Where the symbols take the elements:
w687: tu>w866, ku>w863, si>w777, se>w702, ki>w998, te>-
w962: tu>w218, ku>w621, si>w32, se>w81, ki>w823, te>w982
w621: tu>w81, ku>-, si>w896, se>-, ki>w762, te>w962
w169: tu>w618, ku>w225, si>w620, se>w246, ki>w198, te>-
w94: tu>w370, ku>w436, si>w702, se>w939, ki>w932, te>w45
w43: tu>w863, ku>w948, si>w246, se>w835, ki>w826, te>w607
w607: tu>w687, ku>w43, si>w618, se>w863, ki>w565, te>-
w81: tu>w561, ku>-, si>w724, se>-, ki>w159, te>w218
w149: tu>w91, ku>w932, si>w607, se>w598, ki>w560, te>-
w982: tu>w60, ku>w962, si>w598, se>w218, ki>w225, te>w777
w91: tu>w45, ku>w598, si>w687, se>w94, ki>w620, te>-
w198: tu>w2, ku>w60, si>w45, se>w822, ki>w618, te>-
w159: tu>w621, ku>-, si>w117, se>-, ki>w561, te>w615
w74: tu>w948, ku>w617, si>w823, se>w606, ki>w983, te>w34
w561: tu>w762, ku>-, si>w656, se>-, ki>w621, te>w949
w598: tu>w94, ku>w32, si>w863, se>w436, ki>w214, te>w91
w835: tu>w983, ku>w439, si>w962, se>w970, ki>w74, te>w863
w998: tu>w607, ku>w34, si>w169, se>w43, ki>w866, te>-
w117: tu>w896, ku>-, si>w606, se>-, ki>w656, te>w981
w45: tu>w560, ku>w94, si>w866, se>w370, ki>w149, te>-
w620: tu>w149, ku>w214, si>w998, se>w932, ki>w45, te>-
w866: tu>w565, ku>w702, si>w198, se>w826, ki>w607, te>-
w214: tu>w932, ku>w550, si>w34, se>w981, ki>w94, te>w620
w896: tu>w724, ku>-, si>w439, se>-, ki>w212, te>w32
w617: tu>w606, ku>-, si>w762, se>-, ki>w970, te>w74
w436: tu>w939, ku>w724, si>w983, se>w656, ki>w981, te>w94
w932: tu>w598, ku>w981, si>w43, se>w32, ki>w370, te>w149
w618: tu>w777, ku>w246, si>w149, se>w982, ki>w2, te>-
w60: tu>w822, ku>w218, si>w94, se>w949, ki>w246, te>w198
w246: tu>w982, ku>w615, si>w932, se>w962, ki>w822, te>w618
w565: tu>w998, ku>w826, si>w2, se>w34, ki>w687, te>-
w945: tu>w74, ku>w38, si>w949, se>w617, ki>w835, te>w826
w983: tu>w945, ku>w970, si>w218, se>w38, ki>w948, te>w702
w949: tu>w823, ku>w561, si>w939, se>w762, ki>w962, te>w822
w702: tu>w826, ku>w983, si>w60, se>w945, ki>w43, te>w866
w822: tu>w225, ku>w949, si>w370, se>w823, ki>w982, te>w2
w606: tu>w439, ku>-, si>w159, se>-, ki>w38, te>w948
w939: tu>w550, ku>w656, si>w945, se>w212, ki>w32, te>w370
w863: tu>w702, ku>w835, si>w982, se>w983, ki>w34, te>w687
w2: tu>w169, ku>w822, si>w560, se>w225, ki>w777, te>-
w656: tu>w212, ku>-, si>w38, se>-, ki>w896, te>w939
w724: tu>w656, ku>-, si>w970, se>-, ki>w117, te>w436
w762: tu>w159, ku>-, si>w212, se>-, ki>w81, te>w823
w948: tu>w835, ku>w606, si>w615, se>w439, ki>w945, te>w43
w370: tu>w214, ku>w939, si>w826, se>w550, ki>w598, te>w560
w212: tu>w117, ku>-, si>w617, se>-, ki>w724, te>w550
w823: tu>w615, ku>w762, si>w550, se>w159, ki>w218, te>w225
w439: tu>w970, ku>-, si>w621, se>-, ki>w617, te>w835
w218: tu>w949, ku>w81, si>w436, se>w561, ki>w615, te>w60
w615: tu>w962, ku>w159, si>w981, se>w621, ki>w949, te>w246
w826: tu>w34, ku>w945, si>w822, se>w74, ki>w863, te>w565
w550: tu>w981, ku>w212, si>w74, se>w117, ki>w436, te>w214
w970: tu>w38, ku>-, si>w81, se>-, ki>w606, te>w983
w38: tu>w617, ku>-, si>w561, se>-, ki>w439, te>w945
w34: tu>w43, ku>w74, si>w225, se>w948, ki>w702, te>w998
w981: tu>w32, ku>w117, si>w948, se>w896, ki>w939, te>w932
w32: tu>w436, ku>w896, si>w835, se>w724, ki>w550, te>w598
w225: tu>w246, ku>w823, si>w214, se>w615, ki>w60, te>w169
w777: tu>w198, ku>w982, si>w91, se>w60, ki>w169, te>-
w560: tu>w620, ku>w370, si>w565, se>w214, ki>w91, te>-

The rows follow the links: the fewer symbols apart two elements are, the more alike their rows tend to be.

Each row is also shifted at random along 8 hidden directions that mean nothing.

Some elements, each with a row of numbers:
w169	[-15, -42, -22, -19, -10, -25, -30, -42,  53,  33,  32,  88,  -5, -30,  -6,  -5,  -7,  13,   7,  11, -94, -46,  -9,  32,  -2, -35,  16, -26, -31,  -3,  87, -55,  -6,   3,  22,  11, -19,  59, -25,  50, -43,  22,  -6,   1,  36, -26,  16, -30,  42,  -5, -31, -41,  -2,  17,  77,  23,  76,   9, -47,  10,  46,   0, -53,  21,  32,  13]
w436	[ 18,  34,  36, -35,  22, -28, -15,  76, -47,   6, -17,  34,  -3, -25, -71,   2, -14,  32,  -9,  12, -90,  22,  35,  17, -27, -17, -46,  -1,  25,   9,   3, -38,   3,  13,  17,  -5, -18,   8, -10, -14, -20, -25,   2,  23,  25,   4, -27,  43,  51,  -3,  35,   7, -16,   8,  17,  36, -54,  65,   7, -24,  26,  41,   9, -38,  17, -69]
w621	[ 13,  11,   6,   7,  31,  -1,  10, -18,  23,   6,  -1,  23,  21,  17, -15, -27,   7, -34,  49, -19, -19, -34, -18,  22,   0, -57,  11,   0, -15, -23,  15,  17,  13,  22,  39,  -2, -22, -16, -10,  -8,  -4,  11,  24,   1,  18,  10, -22,  22,  45,  -8,  17,  -3, -22, -34,  15,  52,  -3,  15,  -1,  23,   0,   8,  16, -11,  11, -15]
w38	[  3, -14,   4, -30,  22, -12,   2,  44,  22,   4,  -3,   9,   3,  21,  -9, -14,  22,   1,  30,  85, -59, -53,  68,  -1,  -3, -17, -28, -16,  22,   5,  10, -19,   0, -19,  14,  27,  20, -10, -17, -11,  28,  17,  43,  23,   5, -14,  23,  18,  18,  -5,   0,  30, -61,  -1, -15,  -1,   5, -39,  13,  23,  22,   9,  26, -26, -50, -16]
w620	[-19, -29,  -6,  -7, -47, -23,   0, -24,  53, -18,  -9,  21, -28, -17,  51,  48, -27,  -9, -52,  -2,   4,  29,  51,  23,  10,   1,   5, -11,  20, -47,  28, -15, -15,  -6, -13,  10,  -3,  21,  52,   2,  -7, -23, -43,  -8,  48, -56,   5, -12, -15,  -2,  -5, -35,  15,  12,   2, -43,  54,  -1,   0,   1,  22,  33, -28, -17,  10,  -1]
w702	[ -8,  10, -11,  11,   1,  -9, -22,  24,  30,  16, -18,   7,  -7,  12,  10,   2, -43,  20, -33, -33,  22,  62,  50,  16,  11,  17,  -8,  27,  55,   7,  27, -52, -36,  12, -61,   6, -19, -16,  53,   3, -18,   6, -66,  12,   4,  -3,   4,   8,   0, -24,  -1,  -1,  34,  53,  19, -44,  30, -36,   0, -29,  -5,  39,  26,  18,  27, -15]
w2	[-13,  -7, -32, -17,  20,   3,  -7,  -2,   7, -11,  15,  15,  19, -40,   3, -21,  42,  24,  32,  54, -55,  -5,  33, -17,  -6, -17,  -8,  -5,   8, -14,  20,  15,  10, -42,  39,  -8,   4,  30,   4,  -5,  -1,  14,   3,  17,  37, -15,  11,  26,  28,  12,   4,   5, -17,   3,  -3,   9, -34,   8, -23, -11,  26,  15,  15, -21, -15, -51]
w949	[ 25,  -2,   4,  -1, -10, -13, -18,   2, -62,  19,  39,   3,  21, -48, -77, -10,   8,  62,  70,  27, -31,  25, -21, -28, -23,  45, -49,  -6,   8,   8,   3, -10,  19,  -3, -16, -18,   7,  27, -56,  30,  14, -18,  26,  32, -14,  32,  -3,  44, -52,  16,  -7, -13,  31,  22,   5,  39, -36,  70, -11, -13, -25, -30, -32,  21,  18,   7]
w43	[-16,  -6,   7,  30,  16,   5, -23, -43, -14,  40,  -6, -23, -10,   7, -23,  40,  -4,  18,  -5, -19, -60, -55, -75, -35, -28, -31,  -3,  23, -40, -19, -18,  22,  20,  15, -32, -16,   7,  -6, -72,  27, -46, -11,   9,  -6,  34,  16,  21, -52,  32,   0,  -5,  -5, -15,  36,  22,  36,  -6,  38,  -2,  31,   6, -22, -52, -18,  15,  15]
w866	[-18,   3, -23,  11,  33,   7,  -4,  64,  40,  28, -25, -48,   2,  54,  57, -15,   4, -27, -59, -17,  -8, -14,  67,  25,   0,  14,  38,   8,  15,  35,  46,  -4, -63,   3,  21, -10,   7,   9,  -9, -16,   8,  31, -48, -29,   4, -29,   1, -18,  75,  22, -11,  25, -38,  24,  -2, -50,  25, -88,  -2, -49,  20,   9,  30, -17, -60,  15]
w81	[ 20,   1,  -7,   8,  28,  -9,   0,  34,  40,  34,   2,   5,  31,  25,  31, -42,  -6, -38,   6, -22, -23,  -8,  11,  58,  14,  -4,  30,  -7, -11,  11,  28, -11, -17,  30,  58, -18, -10,   4,   1,  -9,  27,  17,   1, -14,  12, -23, -14,  33,  59,  12,   8,   6,   7, -17,   5,   9,  23, -16,   1, -40,   8,   4,  32, -14, -27,  -1]
w439	[ -3,   8,  18, -12,   5, -17,   5,  29,   4,  12, -29, -12,   1,  35, -22, -19, -14,   3,  17,  14, -33,  -2,  33,   9,   7, -38, -17,  -4,  21,   4,  26, -30, -19,  23, -11,   1, -27, -27, -11, -17,  -7,  24,   4,  13,   2,   6, -10,  21,   6,  -9,   2,  15, -53,   5,  -5,  21,  -5, -23,   2,  10,  20,  38,  13, -15,  -2,  -9]
w823	[ 12, -31,  -1,  -7,   4, -27,   5, -19,  32,  32,  37,  52,   4, -10,   4, -28, -35, -31,  -6, -23,   8,  -7,  18,  46,  39,  -7,  18, -17,   2,  -7,  32, -51,  13,  14, -33,   5, -13,  -6,  33,  46, -38,  -2, -16,   4,  10, -11,   7,  -8, -21, -10,  -2, -31,  38,   8,  51, -14,  54, -12, -10,  16, -15,   8,   7,  31,   0,  52]
w598	[  0,  45,   5,  -7, -15,   4,   0,  12,  -8, -19, -29,  14, -16,  -6,   7,  33,  -5,   7, -26,  10,  -4,  20,   4,   8,  20,  -2,   0,   0,  12, -16,   9,   1, -18,  23,  -6,  -1, -15,   2,  39, -21, -12,   3, -36,  20,   9,  -5, -23, -10,  20,  -3,  19, -24,  13,   9,   6,  20,   8,  24,  -2, -13,  -3,  26, -24,   2,  28, -34]
w687	[-10,  11,  -3,  10,  39,   8,  -4,  19,  15,  26, -29, -29,  -3,  19,  16, -10, -10,  -5, -41, -71,  -9,  10,  -1,  -5, -14, -14,  16,  18,   0,  -1,  18,  10, -30,  15,  -1, -19, -12, -14, -15, -18, -12,  16, -36, -30,  19, -15,  -6,  -3,  55,  -3,   1,  19, -13,   8,   0,  -6, -28, -36, -12, -26,  30,  29,  15, -28, -11, -14]
w550	[ 15, -11,  27, -21, -21, -23, -19, -35, -32,  -9,  18,  57, -19, -34, -33,  20, -18,  26,  -7,  -3, -38, -20, -51,   9,  -1, -13, -32, -22, -35, -16, -16,  -9,  18,   5,  17,  -3,  12,  -2, -23,  35, -14, -37,  21,   3,  12, -13,   5,  -6,  -2,   6,  -7, -23,  34,   0,  33,  31,  16,  75,  18,  17,  23, -15, -33, -17,  56,  -6]
w607	[-32,   3,  -2, -25,  13,   2,   6,   5,  -1,  -6,  -4,   0, -19,  -4, -21,  -7,  19,  25,  -9,  24, -54, -34,   5, -29, -14, -39,   0,   9, -11,   2,  26,  -4, -21, -18,   5,  21, -16,  10, -37, -19, -28,  17,  -4,  11,  17,   4,   9, -22,  24,  -1,  -8,  16, -55,  -6,   8,   4, -32,  -6, -22,  27,  48,  38, -11, -18,   2, -16]
w777	[-15,  10, -32,  46, -30,  30, -13, -70,  48, -35,  -1, -45,  10,  14,  56,  28,  45, -10,  35,  37,  36,  -7, -26, -28,  18,  -5,  34,  10, -15, -71,   9,  65,  12,  18,   2,   0,   6,  10,  48,  -5,  44,  18,  -7,   4,   0,  -7,  11,  -8, -11,  -9,  12, -35,  10,  18, -18,  -5,  37,   0,  -7,  14, -22, -15, -36,  23,  17, -10]
w939	[ 23, -24,  19,  21, -38, -23, -33,   1,   0,  16,   7,  24, -13,  -9,   3,  52, -42,   7, -10, -41,   8,   0, -10,  20, -13,  23, -11, -12,  25,  19, -32, -39,  31,   5, -26,  12,  23, -12,  10,  44, -16, -42,  15,   5,  -6,   8, -17,  10,  -8, -29,   5,  -8,  42,  19,  35,   4,  50,  35,  21,  11, -29, -21, -10,  20,  17,  36]
w656	[ 25, -23,   5,  22,  -9, -17, -17,  16,   8,  26,  -2,  31, -14,   7, -11,  32, -48, -35,  11, -67, -27, -32,  27,  15, -29, -26,   1, -25,  46,  50, -30, -57,  50, -30, -25,  17,   9, -16,  28,  43, -74, -34,  45, -10,   7,   2, -50,   9,   5, -61,  19,  28, -30, -44,  53,   2,   3,  -1,  25,  46, -29,  -3,  30,  -4, -20,  45]
w159	[  9,  -9,  -8,   7,  -3, -16,  14, -28,  -6,  11,  10,  22,  14,   1, -27,  -8,  -9, -18,  43, -23,  16,  -3, -27,   8,  -3, -19,   5, -30,  -1,   9,  20, -14,  16,  17, -21,  -6, -27,  -4, -19,  15, -14,   8,  26,   8, -20,  19, -17,   2, -31,  -8,  -6, -11,  -7, -28,  11,  31,  -6,   5, -18,  22, -19,  -5,  -8,  21,  19,  41]
w45	[ -5,  14, -12,  35, -18,   9, -24,  14,   7,   1, -25, -32, -18,   9,   5,  66,  36,  22,  -1,  35, -65, -30,  32, -18, -32, -18,  -5,  -2,  21,   1,  -8,  20,  13,  -9,  23,   2,  29,  32, -16,   4,  -1,  -6,  33,  27,  23,  -7, -21,   6,  57, -21,  14,  -2, -61,  15,  10,  20,   9,  27,   5,   7,   6,  -7, -52, -21, -24, -27]
w218	[ 19,  21, -23,  45,  12,  17, -10, -13,  21,  23,  11, -30,  25,  35,  32,   6,   7, -23,  48,  15,  31, -22,  -7,  11,  12,   5,  21,  -2,  12,   1, -35,  21,  40,  -2, -22,  -1,  25, -11,  16,  18,  13,   1,  21,  14, -18,  24,  -4,  15,   2, -26,  41,  -3,   1,  17,  -6,   9,  24,  -1,  13,  34, -60, -29,  14,  38, -23,  22]

From each start, follow one symbol. Which element do you reach?
Answers are names.
[ 20,  35,  17, -11,  30,  -6,   3,   0,   1,  -1,  -6,   2,  17,   2, -31, -19,   6,   1,  29,  32, -13,   1,  18,  12,  25, -31,   3, -10,  19, -27,  13,   5,  15,  22, -24, -13, -26,  -1,  17, -17,  -2,  13,   3,  37,  15,   5, -21,  35,   9,   0,  39, -12, -14,  -1,  -3,  26, -19,  26, -11,   5, -13,  29,   0,   3,   5, -24]
ku: w621
[  5, -16,   0,  31, -23,   3,  12, -33,  13,  25, -18, -62,  -7,  61,  -1,  38, -29, -25,  25, -18,  55,  -9,  -3, -20,   3,  -6,  -2,   5,  19,   3, -14,  13,  18,  10, -76,  17,  -1, -43,  -4,  17,   4,   2,  19,   2,  -6,  13,   7, -17, -64, -26,  -8,  10, -27,  -4, -31, -12,  15, -27,  16,  46, -39,  -7, -12,   4, -19,  72]
tu: w439
[ 19, -42, -20,  12,  -9, -17,  -4,  -1,  41,  22,  25,  32,   6,   9,  12,  -6, -40, -24,  43, -21,  12,   0,  38,  33,   4,   0,  -2, -29,  37,  11,  17, -52,  40,  -9, -21,   6,  -9,  -8,  42,  38, -26,  -5,  19,  -5,   4,  -5, -14,  38, -34, -34,   1,  -1,   4, -18,  33,   0,  35, -26,   6,  23, -24,   6,  22,  26,  -8,  43]
te: w949
[  7,  -5,   6,  13,  34,   6,  -8,  28,  -5,  29,  -3, -53,   9,  38, -25,  11,  -3,  -1,   6,   8, -12, -20,  40,  -7, -16,   6, -20,  12,  34,   6, -45,  -3,  41, -26, -50,  -4,  37, -30, -24,  15, -13, -30,  16,  -1,  19,   6,  23,  14,   1, -16,  18,  29, -22,  32, -13, -13, -29, -23,  29,  29, -27, -24,  32, -18, -59,  15]
te: w826
[  9,  -3,  32, -38,  23, -29,  13,  34, -14,  32, -24,  -8,  -3,   3, -64,  -7, -41,  17, -36, -27, -18,  50,  60,  14,   3,  -4, -30,  -3,  24, -23,  30, -25, -37,  38, -79, -12, -36, -17, -30, -15, -16,  -9, -44,   7,  38, -14,   6,  11,  -7,  29,  -8, -17,  -6,  30, -24,   6, -46,  -6,   5, -25,  26,  60,   5, -42,  -8,   2]
ku: w606
[  1, -33,   1, -10, -17,  -9,  18,  10,  20,  -2,  24,  12,  -8,  25,  47,  -7,   0, -59, -31, -21,  16, -38, -14,  50,  17,  11,  29, -25, -38,  39,  -6,   5, -22,  -4,  49,  19,  18,  -1, -24,   0,  21,  -7,  33, -39, -26, -19,  -2, -26,   0,  28, -19,  17,  -4, -53,  -2, -19,  48, -34,  19,  -2,  -3, -35,  17,  -8, -41,  49]
si: w617
[ 16,  -5,  16, -21,  28, -18,  24,   1, -25,  10,   0,  21,   9, -34, -62, -29, -15,  -3,   1, -40,   5,  32,  23,  19,   7, -16,  -9, -13,  14, -33,   0,  -9,  18,  14, -51, -17, -44,  -6,  12,  -7, -37,   2, -25,   9,  36,  -2, -20,  30, -29,   6,  36, -15,  15, -16,  -2,  25, -59,  27,  -2,  -9, -11,  53,  20, -19,   3,  -2]
ki: w949
[-13,  29,  33, -23,  38,   1,  26,  36, -73,   4, -23, -21,   1, -18, -49,  20,  39,   2, -48,  27, -68, -20,  13, -10, -10, -22, -14,  -7,  -6,  -7, -36,  47,   5,  -1,  10, -22,  16,  34, -61, -26, -17,  -2,  10,   6,  56,  -7, -22, -12,  49,  50,  47,   5, -63, -10, -21,  41, -96,  44,   2, -16,  10,  18, -17, -82, -56, -41]
ku: w981
[ 16,  45,  39,   3,   5,   5,   0,   6, -43, -10, -18,  -1,   2,  -4, -22,  17,   3,   1,   6, -25, -13,  -4, -51,   6, -11, -27, -19,  18, -22, -20, -56,  33,  15,  21,  23, -22,  -7, -17,  -4, -24,  -1, -25,  14,   0,  15,  11, -34,   2,  35,  -1,  32,  -2,   8, -28, -12,  40, -42,  58,  30,  -6,   8,   7,   6, -32,  39, -51]
se: w724
[  6, -34,  32,  -3,  30,  -1,   6,  16,  -3,  27,   2, -34,   9,  14,   1, -17,  11,  -9, -47, -27,  -3,   8, -37,  28,   1,   9, -19,  28, -57, -46, -31,  51,  -3,   9,  16, -27,  24, -28, -50, -17,  33, -29,  -6, -58,  49, -28,  49,  -5,  32,  46,  -1,   6,  41,  17, -35,  -9, -10,   1,  38, -26,  38,  -7,  33, -70, -17, -10]
si: w823
[-32, -12, -16,  -7, -19,  -4,   5,  39,  41,  -3, -17, -16, -10,  17,  54,  33,  13, -17, -56,  58, -13,   7, 106,  22,  13,  30,  21, -19,  37,   8,  36,  -8, -40, -15,  17,  21,  27,  45,  27,  -7,  26,   9, -24,   9,  13, -55,   1, -10,  31,  13,   0,  -9, -33,  20,  -9, -47,  50, -48,  -2, -31,   5,  10, -11, -11, -65,   5]
tu: w620
[ -1, -16,  -4,  28, -17,  -8, -32, -12,  45,  30,  22,   5,  -3,  18,  78,  55, -22, -34, -59, -33,   5, -28, -25,  44,  11,  14,  20,   8, -11,  -3, -34,   9,  19, -10,  11,  -4,  50,  -7,  20,  29,  -8, -29, -23, -39,  12, -30,  15, -44,  46, -14,  11, -10,  50,  29,  34, -27,  74,  14,  28,   2, -20, -29,   0,  -4,  -9,  16]
tu: w214
[-24, -28, -27,  53,  10,  19,  -7,  11,  14,  27,   4, -64,   2,  17,  64,  -1,  -6, -15, -41, -91,  67,  44, -22, -14, -30,  50,  20,  33,  -2,  23, -19,  33, -10, -25,   6, -25,  21, -17, -15,   3,  15,  -9, -27, -66,   0,   4,  26, -19,   3,   9, -24,  29,  33,   6, -26, -59,  -6, -62,  17, -41,   7, -31,  36, -15, -33,  34]
ku: w826
[ -7, -15, -13,   1,  41,   1,   9, -17,  16,  21,  15,  40,  10, -35, -14,  -7,   4, -25, -11, -10, -30, -41,  13,   7,  -3, -47,  13,  -9,  20,  -6, -23, -20,  72, -58, -33,  -4,  -9,   1,  38,  14, -97,  -5,  -5,   4,  36,   6,  -6,   3,  14, -22,  44,  12, -23, -19,  50,  16, -36,   5,  -4,  49,  -3,  18,  17,  -2, -31,   7]
se: w615
[-29, -44, -18,  11,  -1,   3, -17, -53,  29,  12,  23,  52, -18,  -4,  18,  -2,  -7,  -6,   0, -23, -42, -74, -71, -25, -22, -33,  16,   8, -60,  25,   9, -42,  15, -34,  33,  25,  11,   2, -15,  34, -36,  11,   8, -13, -22,   4,  39, -53,  37, -28, -39,  20,  -2,  -3,  65,   3,  58, -16, -17,  40,  40, -31, -23,  34,  32,  23]
ki: w866
[  5, -11,  25,  -7, -35,  -6,   5, -47,  16, -40,   4,  31, -17,   6,  20,  16,   6, -25,  19,  20,  -2, -46, -43,  10,  11, -44,   3,  -4, -34, -36, -19,  28,  28,   0,  44,  31, -10, -26,  11,  -3,  16, -19,  32,   2,  11, -19,   1, -13,   5, -20,   9,   1,   1, -45,  -5,  10,  38,  32,  30,  45,   9, -10,  -7,  -9,  33,  -2]
ki: w656
[-20, -10,   2, -27,  20,   3,   4,  41,  -8, -20,   5,  -1,  -4, -18,   3, -38,   9,  32, -41,  13,  21,  46,  18, -10,   9,  47, -13,  25,  -1,  -5,   1,   6, -33, -33,  20, -14,  14,  -4,   5, -22,  35,   0, -41, -11, -12,  -1,  38,  14, -24,  31, -19,  18,  44,  24, -24, -42, -31, -26,   2, -37,  36,  16,  46, -12,  -3, -41]
tu: w34
